Here is a tiny trained network, its code and every weight. The questions are about switching its units off for an input and a class, where a switched-off unit gives its printed mean instead of its output.

import numpy as np


def w(rows, s, z=0):
    codes = np.array(rows[::2]) - 128.0
    scale = np.full(codes.shape[1], s)
    scale[-1] = z or s
    return codes * scale


def f(y):
    return np.maximum(y, 0)


def log_softmax(a):
    a = a - a.max(-1, keepdims=True)
    return a - np.log(np.exp(a).sum(-1, keepdims=True))


def net(x, mask):
    res = np.array(x, float).reshape(1, 7) / 4 @ E
    y = f(res @ A[0][:, :-1].T + A[0][:, -1])
    res = res + np.where(mask, y, B[0][:, -1]) @ B[0][:, :-1]
    return log_softmax(res[-1] @ U[:, :-1].T + U[:, -1])


A, B = {}, {}
E = w([
[121,136,127,129,131],'x0',
[153,242,179,57,24],'x1',
[139,118,134,129,126],'x2',
[123,133,126,128,130],'x3',
[177,85,151,131,118],'x4',
[245,208,58,144,192],'x5',
[128,158,115,245,36],'x6',
],0.012)
A[0] = w([
[183,167,87,80,179,65],'n0',
[59,67,130,116,70,71],'n1',
[108,158,154,82,95,155],'n2',
[130,109,128,127,153,125],'n3',
[155,103,148,128,118,77],'n4',
[97,104,179,150,151,51],'n5',
[130,91,98,147,134,72],'n6',
[143,97,117,153,192,77],'n7',
[148,85,140,103,100,133],'n8',
[102,117,155,193,188,96],'n9',
[90,46,73,212,173,112],'n10',
[139,150,118,243,78,105],'n11',
[120,151,123,207,81,162],'n12',
[154,174,169,97,91,52],'n13',
[197,173,103,142,173,4],'n14',
[148,114,125,123,122,88],'n15',
[158,195,150,70,53,52],'n16',
[133,120,125,122,124,92],'n17',
[83,97,143,116,88,88],'n18',
[95,165,124,115,132,139],'n19',
[125,127,151,67,184,119],'n20',
[146,150,143,54,59,64],'n21',
[147,132,174,167,109,156],'n22',
[141,107,103,175,177,100],'n23',
[94,100,138,119,88,91],'n24',
[122,134,120,201,81,100],'n25',
[90,113,107,158,173,24],'n26',
[133,112,124,7,177,129],'n27',
[133,114,154,77,163,179],'n28',
[182,167,82,183,137,41],'n29',
[69,87,192,101,104,27],'n30',
[90,126,170,128,126,26],'n31',
[147,167,137,112,101,74],'n32',
],0.017,0.0034)
B[0] = w([
[202,191,163,131,170,208],'n0',
[226,213,172,124,152,208],'n1',
[97,119,108,124,108,183],'n2',
[92,128,110,135,101,153],'n3',
[118,118,116,114,142,139],'n4',
[170,165,118,92,149,163],'n5',
[114,134,123,90,90,164],'n6',
[117,118,114,80,102,188],'n7',
[125,130,115,125,157,152],'n8',
[105,111,68,60,87,186],'n9',
[115,91,63,86,61,255],'n10',
[46,93,159,243,196,223],'n11',
[111,62,135,199,102,205],'n12',
[85,125,58,92,71,191],'n13',
[218,221,189,73,171,203],'n14',
[131,132,125,131,125,135],'n15',
[98,67,92,65,59,227],'n16',
[109,140,130,132,115,129],'n17',
[175,217,175,119,183,180],'n18',
[131,126,83,156,118,154],'n19',
[49,31,209,250,126,182],'n20',
[126,81,49,90,83,200],'n21',
[120,99,122,146,142,162],'n22',
[124,94,89,50,130,190],'n23',
[191,195,178,118,169,172],'n24',
[43,103,114,201,158,194],'n25',
[113,114,104,90,74,175],'n26',
[71,46,198,254,161,210],'n27',
[77,63,110,176,164,174],'n28',
[249,203,172,137,185,200],'n29',
[207,212,153,105,179,197],'n30',
[152,171,151,107,152,157],'n31',
[118,106,96,76,85,172],'n32',
],0.0087,0.022)
U = w([
[111,84,151,251,173,253],'0',
[133,101,72,38,108,70],'1',
[191,218,165,115,197,64],'2',
],0.014,0.0026)

Each question gives the input, the list of numbers given to net, and the class t.
The units are the neurons (one row each of A and B). Each row of codes is followed by its name. A weight is (code - 128) times the scale printed after its matrix; where a second scale follows, it is the last column's (A, B and U).
mask holds one flag per neuron, in row order. A switched-off neuron (its flag False) gives its mean, the last column of its row in B, instead of its output. The means were averaged over made-up inputs and are rounded, as every weight is.
A unit's drop is (log p(t) with every unit on - log p(t) with that unit switched off) / (log p(t) with every unit on - log p(t) with every unit switched off).
The circuit of an input: a set's keep is (log p(t) with only the set's units on - log p(t) with every unit switched off) / (log p(t) with every unit on - log p(t) with every unit switched off). Starting from the 12 units with the biggest drops (on a tie, the unit counted first), units are removed one at a time, each time the one whose removal leaves the highest keep (on an exact tie, the one counted first), for as long as the keep stays at least 0.8.
units of the circuit, in order: the units of the circuit, biggest drop first
k most important neurons: the k neurons with the biggest drops, biggest first
drop of u: that unit's drop, to one decimal
input [8,-5,-7,-3,-5,-8,6], class 2: units of the circuit, in order => (n1)
input [-6,5,3,-2,5,-4,-5], class 0: 2 most important neurons => (n27 n20)
input [-1,4,5,-1,-3,3,4], class 0: 2 most important neurons => (n11 n10)
input [-6,-6,-4,-3,5,7,-1], class 2: 3 most important neurons => (n14 n29 n0)
input [-2,7,-5,8,-3,6,-7], class 0: 2 most important neurons => (n27 n20)
input [1,5,7,-4,-6,5,-2], class 1: 4 most important neurons => (n16 n1 n13 n21)
input [6,-7,-6,3,6,7,-6], class 1: 4 most important neurons => (n23 n10 n7 n11)
input [-4,-5,4,3,4,-8,-7], class 2: 2 most important neurons => (n30 n1)
input [3,2,0,-7,-8,-3,-2], class 2: 4 most important neurons => (n11 n10 n12 n25)
input [2,4,-4,2,-7,4,-5], class 0: drop of n27 => 0.6
input [-6,5,-7,3,0,1,6], class 0: drop of n11 => 2.8
input [8,-6,0,-1,-8,-7,4], class 2: drop of n30 => 0.2
input [-5,-6,0,1,5,1,0], class 1: drop of n4 => 0.0
input [-5,4,4,-7,3,-7,-8], class 0: units of the circuit, in order => (n27)
